Complete each set of four: the steps that take the first to the second take the third to the fourth.
Each answer is a row, close to the row of the unit it stands for.
40 -8 -2 -1 0 -10 25 -43 -8 10 10 -8 23 19 -17 -42 -3 1
to 46 -40 -9 -8 -10 3 -2 -36 -22 -14 16 -3 20 5 -9 -42 1 -2
as 20 -18 -7 -6 18 42 16 -62 -1 -21 12 6 3 20 -12 17 -22 -1
to 17 -5 -2 -7 -10 -1 1 -10 36 11 50 -44 23 -11 -6 -40 -8 -5

-14 24 -24 7 -4 -20 -27 36 2 -34 -17 -10 -24 -22 34 31 -22 6
to -44 8 32 -32 26 -5 -3 34 19 20 -5 30 2 -5 -21 22 -1 -13
as -14 27 -21 12 -20 -1 -3 30 38 -12 25 -29 -8 -14 6 1 -6 21
to -31 -7 27 -22 34 31 3 -18 7 -5 -1 40 -15 7 -10 36 3 -12

-9 -25 17 4 -11 -21 14 26 -30 36 -47 27 14 1 -17 -8 15 -12
to -32 17 32 -29 20 -22 15 5 19 39 -6 39 3 4 -27 -3 10 -10
as -20 13 13 15 -8 -38 -3 47 -19 35 -25 16 0 -16 -5 -6 17 -7
to -46 -4 26 -28 28 17 7 22 23 21 -9 20 -6 -5 -20 10 4 -10

-64 6 41 -25 20 -17 8 4 21 46 -5 33 1 9 -24 5 -6 -7
to -30 -10 23 -29 45 39 7 -23 8 3 17 7 -16 6 -23 18 2 -6
as -29 11 9 11 -24 -41 0 41 -4 40 -34 23 7 -8 1 -15 35 -12
to -37 11 40 -16 12 5 -3 32 6 33 -8 28 -7 2 -14 33 8 -10

-16 34 -24 6 11 -18 -37 37 -5 -23 -13 -23 -21 -22 19 32 -15 8
to -56 12 36 -26 26 3 -1 31 10 21 -7 25 -14 10 -29 21 12 -13
as 29 -29 -8 -15 -14 6 21 -42 -6 8 21 -1 16 12 -30 -35 2 -10
to 39 -32 -17 10 -8 6 4 -48 -12 -1 -2 -26 10 10 0 -36 -4 -9

3 29 -29 9 7 14 -24 8 29 -26 47 -44 -9 -11 9 0 -20 25
to 15 6 -22 20 -6 -17 -18 10 -9 -46 -16 -11 -15 -16 41 27 -8 -13
as 21 3 -7 -7 -8 8 7 -1 20 9 53 -32 6 -6 -16 -44 0 4
to 0 30 -27 18 5 13 -23 7 33 -26 40 -41 -17 -10 -3 -1 -22 10

2 16 -26 22 -21 -7 -18 22 -5 -41 -10 -30 -19 -5 21 20 -5 -4
to 8 3 3 16 -32 -34 -8 27 -38 2 -37 6 -2 -1 26 3 10 4
as -9 10 13 22 -8 -28 9 20 -30 42 -40 37 18 4 -6 -8 28 -13
to -42 9 29 -28 31 -24 24 8 14 51 -11 35 8 8 -33 -19 3 -16

-18 23 -11 8 7 -9 -49 23 4 -25 -15 -18 -18 -17 22 46 -11 14
to -44 0 22 -23 30 5 -5 40 17 28 -10 24 -16 -8 -11 19 8 -8
as -19 32 -17 -8 4 0 -27 35 -1 -25 -7 -10 -28 -30 39 32 -20 3
to -38 20 30 -38 34 20 -4 23 8 27 -3 19 -10 -6 -2 22 -7 -15

8 -2 5 30 -43 -17 -14 37 -27 20 -42 3 6 -10 25 11 7 7
to -20 -6 16 11 -12 -25 8 21 -30 50 -33 49 22 -8 -8 7 10 -11
as -6 41 -17 1 5 -5 -41 46 2 -44 -2 -10 -18 -17 32 31 -8 9
to -33 14 29 -19 18 -3 2 29 11 23 -14 22 -11 -11 -4 16 -1 -4

13 -47 5 -2 13 28 16 -51 -16 0 -17 20 16 12 -14 3 -3 -5
to 19 -24 -4 -8 -11 14 10 -61 -8 5 3 -8 34 17 -24 -36 -7 15
as -31 6 11 20 -18 -59 4 39 -15 41 -22 20 -8 -16 0 -14 15 -12
to -47 13 34 -28 10 20 -5 38 16 22 -3 29 12 -12 -18 13 -9 -7

-23 12 13 10 -14 -47 13 33 2 42 -10 26 4 -8 -7 -14 32 -22
to 1 1 3 20 -17 -29 13 33 -25 -9 -43 24 -17 9 31 27 15 -7
as 8 -16 2 -4 30 39 14 -44 -4 -18 7 14 23 26 -6 20 -15 7
to 13 11 -9 -13 -6 15 2 7 25 8 59 -35 4 -22 -15 -40 4 -3

19 -14 -7 4 31 48 15 -54 -14 -22 1 6 20 18 -11 27 -19 4
to 54 -23 -7 12 -9 21 -1 -33 -22 -10 6 -7 19 -2 -12 -31 -6 -2
as 16 -7 5 22 -36 -28 3 29 -47 -3 -43 3 -4 -10 23 1 14 10
to -29 10 15 5 -4 -26 6 40 -8 39 -32 31 -3 -7 -3 -11 12 -6

-45 2 46 -17 19 8 -8 29 17 33 -6 25 -15 -2 -15 11 -1 -10
to -23 -1 4 -27 24 31 13 -18 5 -10 7 30 -7 28 -7 47 5 9
as -33 -1 26 -33 12 -15 9 13 13 42 -3 39 -4 8 -14 -3 -1 -6
to -28 -5 21 -33 41 46 2 -17 6 2 13 11 -4 2 -26 15 0 -2

-8 1 16 10 -11 -31 -8 31 -38 38 -28 34 19 13 -8 4 25 -2
to 11 7 -4 13 -37 -35 -6 36 -42 5 -32 1 -9 -7 23 9 5 14
as 12 2 2 18 -33 -23 -9 35 -34 9 -48 7 0 -2 24 12 15 -2
to -15 -9 16 4 -18 -18 17 29 -31 48 -44 32 19 1 -7 -7 13 -1

39 -13 -4 -4 1 -7 16 -39 0 9 8 -6 34 23 -30 -43 5 -10
to 56 -26 -17 17 -5 14 4 -35 -5 -5 2 -11 16 10 -8 -52 -11 0
as -36 11 10 2 -23 -36 0 38 -12 32 -32 26 4 -1 8 -17 19 -13
to -2 1 7 24 -25 -17 4 15 -22 -5 -29 25 -14 -2 40 33 16 5

-25 18 15 9 -6 -42 10 47 -1 41 -33 30 12 -4 5 -15 10 4
to 8 10 12 19 -16 -24 -2 35 -33 -18 -41 24 -26 14 31 23 5 10
as -30 -2 13 -26 30 44 5 -10 26 0 19 16 -14 11 -8 23 8 -2
to 1 25 -18 9 8 6 -44 13 25 -31 37 -40 -18 -24 8 8 -8 24

9 -37 7 1 16 37 16 -57 -23 1 -15 21 19 26 -16 4 -9 10
to 28 -22 -1 -4 -10 -2 6 -41 -6 5 12 -4 29 14 -17 -39 -6 6
as 40 -38 -18 6 -18 10 11 -51 -15 -25 9 -16 26 4 2 -28 -9 11
to 37 9 -18 -11 -35 -27 -4 -4 -4 2 38 -38 12 -11 -21 -52 3 -11

12 14 -22 8 -13 4 -22 16 -7 -38 -16 -24 -16 -1 39 32 -10 11
to 10 18 0 34 -36 -23 0 36 -46 4 -39 5 1 1 23 7 8 15
as -24 -10 9 -27 37 35 6 -18 3 1 5 29 -2 11 -6 44 -7 -1
to 13 -42 15 1 6 16 10 -64 -16 5 -18 27 10 19 -7 7 -11 4

-22 -5 24 -22 50 26 8 -36 4 4 2 39 -3 8 -5 54 -5 -6
to 8 -42 10 10 12 28 9 -58 -14 -6 -23 21 16 25 -12 8 -13 -1
as -27 4 15 -18 36 38 7 -30 -4 8 -1 30 2 11 -7 38 1 -1
to 1 -32 -1 -3 8 39 4 -57 -12 0 -15 23 0 20 -19 14 -13 -10

13 11 -43 13 -11 -9 -16 26 2 -40 -24 -12 -19 -3 38 23 -1 -9
to 23 13 3 19 -43 -29 -4 26 -46 -3 -45 0 6 5 11 4 16 11
as 38 -16 0 -18 -14 0 3 -43 -3 2 25 -6 30 9 -37 -49 2 -5
to 18 5 -7 -10 -8 15 4 -16 29 -5 55 -61 17 -19 -4 -42 1 -7

-18 -10 11 8 -11 -30 9 28 -31 43 -42 39 14 -1 -10 4 16 1
to -35 2 42 -17 24 -7 14 8 25 42 2 33 4 0 -29 -3 8 -9
as -8 33 -29 6 1 -3 -30 29 -4 -19 -22 -16 -9 -17 37 46 -16 12
to -3 4 4 20 -23 -20 -11 24 -25 -15 -52 32 -25 6 33 40 19 3

8 3 1 8 -37 -38 -12 29 -36 -1 -36 -8 -13 -20 25 8 11 11
to -21 19 19 1 -9 -38 7 41 4 42 -29 23 4 -10 -1 -10 31 -20
as 9 18 -35 10 -10 -2 -16 15 0 -41 -22 -18 -11 2 38 10 -19 -7
to 11 4 -9 20 -43 -38 -8 27 -37 -3 -35 9 -23 3 27 6 14 14

3 21 -27 16 9 10 -20 -1 30 -26 41 -33 -10 -10 6 0 -15 20
to -32 -1 21 -27 47 47 -1 -20 14 -1 12 7 -14 12 -18 21 5 10
as 9 -22 4 3 29 35 -3 -59 15 -22 14 8 3 17 -5 24 -15 12
to 15 0 -7 -2 -14 13 3 -11 25 -3 57 -59 10 -12 -17 -51 2 1

22 -32 -11 -8 21 53 -2 -72 11 -15 12 14 11 30 -10 19 -15 16
to 20 -4 -7 -5 -8 12 13 -4 22 11 51 -39 25 -14 -14 -46 -6 1
as -33 -7 21 -19 10 -9 5 6 17 39 6 31 -2 2 -14 -15 15 -11
to 14 10 -38 22 -17 -8 -6 8 -7 -47 -17 -17 -16 -18 36 28 -8 1

-27 11 4 11 -12 -34 15 39 -20 43 -23 17 2 -4 4 -1 34 -3
to -1 6 5 12 -14 -24 2 41 -41 -23 -38 17 -18 10 32 42 17 0
as -17 31 -18 3 13 -3 -35 22 6 -21 -9 -16 -19 -15 11 35 -14 11
to -65 24 39 -16 26 7 -12 34 18 14 -7 27 -10 -7 -10 9 -7 -9

-31 -13 24 -28 32 42 11 -24 -2 0 11 10 -12 12 -23 33 -8 3
to 8 -16 3 5 25 48 10 -60 5 -26 13 5 1 12 -19 7 -25 0
as 24 -17 -5 -10 -14 -8 25 -43 -23 -5 10 4 24 10 -22 -54 -8 -4
to 26 -2 2 13 -1 0 2 -23 29 16 53 -38 6 -24 -21 -34 -3 -1

-35 -4 34 -40 47 43 10 -14 15 15 8 10 1 3 -11 22 -5 7
to 2 16 -34 10 -1 -5 -25 3 20 -29 27 -44 -30 -7 -7 7 -12 19
as 22 16 -11 0 -9 8 10 -15 23 2 42 -38 6 -18 -21 -46 -6 -13
to 32 -13 2 0 13 47 19 -56 3 -25 -9 -7 9 22 -3 23 -6 9

36 -34 -7 6 -25 6 10 -46 -5 -11 5 0 17 -3 5 -42 -6 0
to 32 4 -12 16 -34 -11 -1 1 3 -11 35 -47 5 -10 -18 -46 6 -4
as 42 -38 -21 1 3 9 23 -31 -18 -23 10 -19 21 14 -3 -32 2 -4
to 42 14 -4 7 -16 -13 -4 -1 11 9 35 -42 9 -6 -19 -35 12 5

-17 20 -34 1 -18 -11 -13 33 34 -19 27 -44 -20 -14 12 -17 -6 10
to -39 -6 29 -16 33 29 9 -28 15 0 7 38 -6 15 -10 54 3 14
as 0 16 -34 15 -10 -11 -29 14 -7 -46 -24 -16 -20 -12 37 23 -4 -15
to -27 5 38 -17 11 -20 18 -7 24 41 -6 29 14 11 -34 -4 4 -15

-55 17 23 -31 34 5 1 37 -1 23 -2 23 -15 7 -8 9 -1 4
to -28 6 15 -20 42 22 7 -22 6 2 5 34 -6 3 -2 53 -1 9
as 4 -19 -8 9 -5 40 14 -54 -2 -18 14 12 14 24 -6 22 -21 17
to 36 -27 -23 -9 -24 0 0 -50 -6 -16 3 -7 13 1 -5 -45 -4 -1

27 10 -15 2 -7 10 16 -12 24 10 59 -42 1 -13 -11 -45 -11 -16
to 23 -17 -1 -11 18 53 15 -59 2 -19 10 5 11 22 -19 30 -21 12
as 55 -1 -3 -6 -24 -9 -7 -6 -2 1 34 -48 6 -3 -13 -58 9 -2
to 16 -44 6 3 7 44 5 -63 -11 14 -15 14 9 14 -22 5 -18 -6

-52 -3 29 -13 32 6 -6 37 19 27 -18 28 -3 6 -19 10 -15 -2
to -21 -11 27 -15 48 21 -2 -13 -4 3 6 34 -4 6 -11 50 3 5
as -4 22 -21 6 6 2 -26 5 26 -28 26 -41 -11 -10 -3 5 -16 18
to 29 12 -24 10 -12 -2 -19 25 2 -34 -7 -23 -21 11 36 26 -8 7

-10 -7 16 5 -9 -24 10 34 -29 38 -32 35 19 1 -9 4 22 -2
to -43 6 27 -21 27 -24 17 9 21 45 -3 35 6 7 -35 -12 10 -21
as 35 6 -6 24 -17 -23 -7 -12 -4 7 36 -42 21 -1 -17 -50 7 -3
to 4 23 -30 10 -8 2 -11 46 32 -20 20 -44 -16 -29 11 -15 -1 2

32 9 -16 7 -37 -12 3 -7 -1 21 29 -37 0 -3 1 -43 11 -9
to -6 27 -26 20 -12 -9 -11 29 32 -10 31 -39 -23 -19 12 -22 -3 13
as -34 -9 13 -38 35 39 9 -27 20 0 13 4 -27 7 -24 16 -12 -3
to 12 -22 2 0 29 39 13 -42 13 -17 14 8 24 23 -3 6 -20 17

-25 0 22 -26 37 46 -3 -13 9 1 13 13 -14 17 -20 1 6 -11
to 12 26 -33 18 -3 5 -20 11 30 -32 36 -43 -14 -13 1 1 -9 20
as -10 31 -34 6 -17 0 -12 35 26 -22 36 -39 -24 -21 15 4 -6 0
to -26 7 8 -18 30 17 5 -21 2 6 13 31 -9 28 -17 61 8 -1

-37 3 29 -34 38 46 0 -19 18 -3 14 20 -10 5 -27 6 -2 -3
to 3 20 -28 17 12 -7 -33 16 31 -29 31 -43 -6 -15 0 7 -12 22
as 28 4 -20 17 -30 -19 1 -9 11 9 30 -29 16 -7 -11 -61 14 3
to 24 -41 9 4 8 39 20 -51 -1 1 -29 20 23 18 -12 9 -20 -2

15 26 -33 16 -6 -4 -21 20 1 -52 -13 -16 -32 -8 38 34 -19 -8
to 15 7 -9 32 -39 -45 -3 35 -41 9 -29 5 6 -8 30 -3 14 -5
as 53 -32 -20 1 -16 17 3 -51 -8 -8 6 -10 12 -6 -2 -32 0 6
to 41 8 -18 3 -26 -16 -8 -10 3 3 30 -61 14 -3 -17 -43 -5 7

10 -41 8 -9 14 38 23 -60 -21 -12 -15 10 17 20 0 -4 -14 -16
to 34 13 -13 9 -14 -24 5 -18 2 15 34 -39 0 14 -10 -49 13 -9
as 4 13 -47 10 1 17 -33 9 30 -23 34 -30 -23 -11 -4 -3 -12 21
to -42 -5 13 -40 45 42 -4 -10 7 17 15 12 -10 -2 -30 21 4 -6

19 -16 5 1 28 41 14 -58 3 -7 18 20 16 28 -20 23 -24 8
to 35 -38 -23 4 -9 6 12 -41 0 -8 5 -6 12 11 -8 -32 -7 0
as 31 17 -31 14 -26 -15 -27 27 -17 -39 -15 -18 -7 -15 26 18 -4 -10
to 12 -1 -7 24 -47 -27 -4 19 -27 -11 -44 4 -7 9 18 6 7 15

12 -16 3 -8 32 42 13 -47 7 -16 16 1 16 12 -7 32 -26 3
to 17 3 -6 -7 -5 6 5 -18 24 17 50 -41 24 -7 1 -38 0 -7
as -2 26 -18 14 13 0 -24 32 3 -26 -10 -11 -19 -16 12 35 -6 6
to -32 13 31 -20 36 4 -15 40 20 16 1 25 -14 -1 -28 14 -1 -11

-5 19 -20 24 -10 -12 -9 28 29 -7 33 -53 -16 -32 29 -8 -13 -3
to -41 -6 22 -21 35 35 13 -21 8 -3 9 33 -19 18 4 47 15 7
as -32 6 25 -44 44 39 3 -15 15 -1 10 15 -11 4 -14 11 5 17
to 4 17 -33 9 -2 3 -27 14 32 -24 37 -34 -12 -10 -6 -6 -19 26


There are 18 units.
Each unit is an arrangement of 9 marks. Each symbol rearranges the positions; applied to <1 2 3 4 5 6 7 8 9> they give: v <9 1 2 3 4 5 6 7 8>; e <1 9 8 7 6 5 4 3 2>.
